Moves between units:
lena $ beno
lena ! bitu
vofu $ koli
vofu ! mize
mame $ lena
mame ! levi
koli $ zuve
koli ! negu
lani $ bitu
lani ! beno
pezo $ raru
pezo ! gufa
toga $ ruvo
toga ! mita
pupa $ tevo
pupa ! zufi
deta $ naki
deta ! nebe
tovu $ gova
tovu ! debo
ruvo $ debo
ruvo ! gova
sebo $ nofa
sebo ! ruru
velo $ tovu
velo ! guno
sote $ nebe
sote ! naki
beno $ nivu
beno ! lani
naki $ gizo
naki ! sote
meve $ sote
meve ! gizo
tavi $ mame
tavi ! duti
ruru $ zoro
ruru ! sebo
mita $ meve
mita ! toga
mize $ vufu
mize ! vofu
soke $ vome
soke ! feze
nivu $ sebo
nivu ! zoro
rega $ gufa
rega ! raru
nofa $ deta
nofa ! novo
potu $ pezo
potu ! veko
gova $ mita
gova ! ruvo
tobi $ zufi
tobi ! tevo
veko $ velo
veko ! potu
loku $ negu
loku ! zuve
guno $ potu
guno ! velo
bitu $ levi
bitu ! lena
novo $ ruru
novo ! nofa
raru $ soke
raru ! rega
vufu $ feze
vufu ! vome
nebe $ novo
nebe ! deta
feze $ rega
feze ! soke
negu $ mize
negu ! koli
mebi $ pupa
mebi ! boka
debo $ guno
debo ! tovu
zuve $ mebi
zuve ! loku
zufi $ boka
zufi ! pupa
tevo $ tavi
tevo ! tobi
duti $ tobi
duti ! tavi
gufa $ veko
gufa ! pezo
gizo $ toga
gizo ! meve
boka $ loku
boka ! mebi
levi $ duti
levi ! mame
vome $ vofu
vome ! vufu
zoro $ lani
zoro ! nivu

The rows follow the links: the fewer symbols apart two units are, the more alike their rows tend to be.

Name the unit of each row.
[ -38  -79  -57  -42   68   44  -13  -34  -12   62   70  -72  -68   21   44   48  -41  -55  -77   -6  -70   93  -35    9  -45   19  -13   57  -23  -83   45    2   34   50   34  -30   11   23  -25  -20  115   90  -33  -69  -44  -24  -47  -44   24  -21   32  -34    7  -14   36  -35    0  -81  -35  -42   83   18   36   12   14  -14]: bitu
[ -25   70   32   -1  -81  -19   -2    4   49  -36  -72   48  -51  -55   -6   -7    4  -38   34    3  -84    9  -33   50   -5   26    1    6   68  143   82   36   40   43  -34  -12  -33   95    3   16  -34  -47   -4  -27   36   47   21    2   23  -13   -4  104   40   67   23  -20   20   79   32  -18 -104  -28  -15   59  -51    8]: pezo
[  18  -57    7   57  -15   37  -10   -5   57    6   57 -100  -24   62   22    2  -31   11   17   62  105  -72   58  -60  -11   67  -93  -53  -48   24  -23  -59   17   -7  -72    0   14  -35   32   58   -9   15   -1   53   83    3   46  -70  -56  -30  -29  -38   -9  -80    6  -30   36  -22   41   72   34   23  -21   58   -9  -51]: zufi
[ -13   73   32  -28  -61    8   51   13  -12   28  -19  113  105  -26  -32    6   53  -42   30  -51  -94   39   26   -9   25  -32   66   41   36  -41   27   -6  -11  -26    0    6   14  -76  -61 -115  -32    5   36   25  -70   -8   45   74  -27   14   11  -47   -7    8   -9   14  -42  -19  -16  -78   43  -44   10  -72    2   76]: novo
[  34    7  -30   62   82  -73  -64    2  -64   -2  -11    7   49   11   37    1  -13   15  -14   -2  149  -61   21  -40   42   -2  -25 -107   -9  -61  -53   12  -50  -55   42  -17   15   11   45   30   19  -39  -47  -41  -17   13  -95   19   52   74   -3   -1  -23  -52  -55   15   60  -37    6  106   -4   43    3  -24   51  -37]: toga
[ -25    8  -16    0    0   67   75  -92   31   22   56  -35  -40   35  -45   31  -37   67    0  -34   31   40   35  -21  -10  -50  -53    8  -26   91  -23    1    6   61  -38   35  -13   -5   12   -2   -7  116   69   56   64  -22   46  -49  -28  -87   15  -41   36   -1  143  -26  -14   37   13  -44   54   51   73    7   38  -39]: sebo
[ -42    6   -1    2  -41   79   68  -84   64   43   53  -15  -51   14  -30   35  -48   16   24  -20  -18   51   29  -13  -13    0  -53   41  -12  109   31   -1   30   66  -58   28  -14    4   -9  -13    3  119   53   29   50  -10   64  -46  -16  -91   24  -38   42   26  135  -33    4   13   21  -51   39   19   54   27  -14   -9]: nivu
[ -27   20    5  -63  -22   12   34   -8  -21   62   -4   92   74  -13  -18   21   30  -59    1  -74 -111   75   19  -20   31  -37   66   66   39  -51   42   12  -16   -3   26   -1    7  -55  -61 -112    1   45   36   -3  -78  -13    9   64   13   16   33  -42    8   13   12   21  -28  -50  -39  -98   66  -33   31  -75   14   69]: ruru
[ -53   -6  -11  -62   15   21   27  -41  -32   74   20   45   25    2  -17   47  -10  -60  -37  -58 -107  103  -10  -10   11  -43   55   83   24  -85   71   13   -5    4   44  -15    6  -24  -56  -97   49   74   20  -44  -81  -35  -36   34   30    4   34  -49   22   21   25   12  -24  -60  -32 -102   87    5   37  -46   21   24]: zoro

Each walk starts at a row. The symbols on each line, taken left to right, move it on to the next unit.
Answer with the unit's row; about right is enough.
[  20  -26  -48   19   91   -5    1  -30  -75  -13   35  -29   11   49  -20   21  -11  102  -34  -19  151  -41   20  -34   21  -71  -30  -53  -47  -32 -119   -2  -67    0   47   28   10  -10   60   19   10   44   -9   11   18  -35  -37  -30   29   18   21  -34  -26  -21   31   12   -4   -1   15   46   26   88   48  -32  100  -44]
! $ $ $ $ ! ! $	[ -35  -35  -46  -53   55   22   20  -34  -18   69   35  -17  -13   13   24   43  -18  -63  -64  -34 -113  119  -30   -5  -20   -1   26   74    5  -84   64   26    5   32   42  -42   -5   10  -37  -60   97  106   -7  -62  -61  -25  -47   10   37  -19   42  -42   18    8   39   -6  -23  -88  -53  -51   98    5   37  -10   17    3]
$ ! ! $ $ ! $ !	[ -24  -93  -50  -15   74   25   -6  -29   10   49   78 -126  -83   36   32   31  -44  -18  -65   22  -17   48  -21    2  -48   54  -31   36  -32  -70   29   -4   34   44   18  -38   -4   22   -8   18  114   87  -25  -55   -2  -29  -34  -76  -16  -35    7  -38    8  -34   17  -42    0  -57  -26   -4   67   30   13   52   -9  -40]
[  -6 -114   -4   42   35   41   -5   -9   63   -2   62 -145  -49   74   30   -1  -48   20  -15   65   80  -34   24  -44  -48   77  -71  -16  -55  -17   -8  -48   29   11  -52   11    7  -17   25   69   41   39  -23   19   65  -17   24  -97  -54  -40   -7  -21   -6  -67   17  -37   21  -34   18   50   56   11   -8   76  -12  -41]
$ $ ! ! ! $ ! $	[  10  -10   32   79  -26   25   12  -10   60   10   30  -48   32   42    5  -24  -33   23   71   30  130  -80   78  -68   18   48  -85  -63  -43   48  -45  -46  -20  -25  -74   18   13  -49   33   43  -45   -4   29   70   81   13   68  -25  -59  -20  -30  -30    6  -64    8   -4   42    7   23   77   19   19   -7   30    3  -37]
! ! ! $ ! $ $	[  11   37   51   71  -54    1   30  -30   30    0   -1    6   90   39  -11   -6   -5   17   79   -4  133  -75   92  -91   64   18  -64  -69  -28   73  -52  -43  -20  -17  -60   31    9  -58   26   13  -70   -2   47   85   51   24   65    0  -25   -1   -8  -41   -1  -50   12  -12   41    6   43   53   -1   22    6   -2   10  -32]
[   9   37   18   39   19  -82  -80   18   -7   -5  -70   44    7  -32   84  -12  -27  -85   28    1   58  -46   -1  -25   44   54   -3  -80   34   17   23   49    2  -38   -3  -42   11   44   25   39    7  -82  -34  -70  -31   54  -59   49   68   61  -16   53   10  -10  -69   -1   77  -13    4   97  -49   12  -44   15    7  -22]
! ! $ $	[ -20   84   42   19  -75  -59  -32   10   51  -28  -78   63  -27  -58   48  -14  -20  -72   51    1  -42   -2   -4   21   10   61  -15  -18   56  111   83   46   39   -3  -44  -33  -22   78    8   23  -10  -82  -19  -44    2   65   -7   25   43   12  -14   79   38   60  -25  -15   58   43   14   29  -86  -25  -51   45  -62    0]
! ! $ ! ! $	[ -14   49    2  -23  -81    5   34   -3   47  -60  -45   32  -65  -54  -29   -3    9   17   24    8  -86   47  -69   82  -22  -20   10   42   50  129   54   42   46   36  -23   10  -41   77   10   -1  -37  -16   21    2   44   12   24    1   10  -38   -2   64   48   84   33    4  -20   98   31  -48  -97  -27   -1   35  -50    6]
[ -11  -12  -47   10   37   56   74  -70  -16   13   71  -32  -29   30  -58   25  -29  111   -1  -31   84   16    8    2    2  -71  -43   -6  -44   45  -66  -11  -33   44    6   53  -10  -14   30   -5    6  100   39   44   42  -29   30  -49   -9  -75   33  -51   13   10  129   -2  -31   42   26  -24   63   81   78   -9   67  -22]
! ! $ $ ! $ ! !	[  23   43   60  -22  -86   13   56   43  -10   -4  -38   93  100  -25  -31  -25   70  -12   58  -29  -78  -16   42  -10   15  -17   65   18   19  -13    3  -48  -26  -46  -27   33   19  -72  -48  -71  -75  -32   58   77  -46   -4   71   68  -68   17   -8  -28  -30    3  -41   36  -49    3    1  -67   10  -69   -9  -50  -18   83]
$ ! $ $ $ ! $	[  28   30   64   -7  -99    5   29   80   19  -13  -28   68   90  -18  -46  -39   58   -2   48   11  -42  -48   36   -3    4  -12   47   25    5  -11  -16  -51  -13  -47  -49   43    0  -85  -41  -47  -86  -63   39  112   11    3   83   51  -83   11  -30  -13  -18   -7  -48   13  -49   19    1  -38  -35  -83  -46  -23  -34   61]
[   8  -44  -60   14   71   34   39  -54  -55    1   59  -42  -11   39  -45   17  -11  130   -9  -27  118  -17   32  -14   18  -88  -39  -29  -43   13  -92  -10  -43   24   35   37    1   -4   46   13   -9   84   30   37   33  -35    0  -49    9  -26   27  -67   -8  -13   81   16  -21   14   26   14   48   96   70  -47   83  -40]
$ $ ! ! $ ! $	[  51    3   53    9  -83   18   23   80   29  -58  -26    9   45    4  -39  -50   70   29   39   43  -29  -78    9   24  -32   -5   30   10  -17   -2  -29  -66   15  -49  -42   41    4  -70  -23   15  -70 -100    6   98   26    2   90   36  -95    2  -48   16  -30  -27  -61   14  -47   42    6   -6  -54  -73  -54    1  -41   61]
! $ $ $ $	[ -10   71   29   33  -41  -69  -79    6   24  -14  -72   57   12  -47   60  -14  -18  -80   49    7  -15  -38   -2   -4   42   71  -18  -50   50   73   63   40   11  -10  -22  -53  -26   79   11   31    6  -86  -33  -54  -18   68  -31   47   60   56  -19   78   32   35  -53  -19   82   14   14   70  -76  -23  -41   41  -44  -22]
[ -18  -93  -40    4   60   34  -26  -21   39   25   82 -160  -73   45   27    2  -50   -5  -43   58   27   10   -8  -19  -55   75  -66   14  -50  -34   -5  -32   35   31  -22  -12    9    7    8   58   90   61  -40  -13   42  -29  -17  -90  -31  -29   -9  -27    1  -44   18  -35    8  -52    2   24   70   38   -2   66  -11  -43]
$ $ $ $ $	[  19   77   30   67  -52   -5   37  -33    4    7  -28   65   92   15  -17  -15   -5   11   97  -46  118  -60   98  -80   85  -12  -32  -95   -7   86  -32   -4  -51  -27  -38   24   26  -45   17  -13  -81   -5   53   55   23   34   36   48   10   19   11  -13   10  -18   31    4   58   22   30   39    9   20   33  -32   35  -16]
! $ ! $ $	[ -16  116   17   33  -40  -26   35  -49   -6    3  -46  104   85   -8  -24    1   10   -4   76  -83   85  -16   86  -67   87  -55  -34  -78   21   64  -32   26  -52  -16   -1    9   11   -1   18  -30  -72   10   63   40  -12   20    6   74   67   38   23   -5   11   12   41    9   50   24   24   31   -1   28   41  -41   46  -16]
[  39  -40   39   26  -61    8  -15  105   33  -73  -37  -49    7    1  -32  -44   45   33   -1   73   -2  -82  -15   46  -52   19    1   -3  -12   -1  -19  -30   30  -21  -39   33    2  -35   10   43  -55 -109  -20   62   51   -1   80  -25  -89   -6  -64   34  -40  -32  -81   14  -45   41   18    1  -74  -64  -80   30  -53   33]
$ ! ! !	[  11  -17  -40   39  105  -26  -48   -8  -66   -4   10  -32   42   42   17    1   -4   56  -19  -20  162  -67   35  -35   37  -48  -20 -105  -28  -65  -92    1  -52  -32   48   10   15  -20   43   20   -3   -1  -39  -11    1  -18  -75  -14   40   64    5  -14  -32  -26  -19   26   14  -18    0   78   15   84   22  -48   88  -50]
$ $ ! ! ! $ ! $	[  25   42    0   42   48  -86  -80   18  -29   -3  -32   23   38  -10   65  -25  -10  -36    1   -9  107  -50   16  -38   44   29    3  -90    4  -18  -18   14  -22  -54   33  -34   11   10   18   23   14  -70  -56  -68  -22   39  -90   40   47   84   -7   23  -15  -28  -70  -14   77  -42    1  125  -29    9  -24   -9   16  -32]
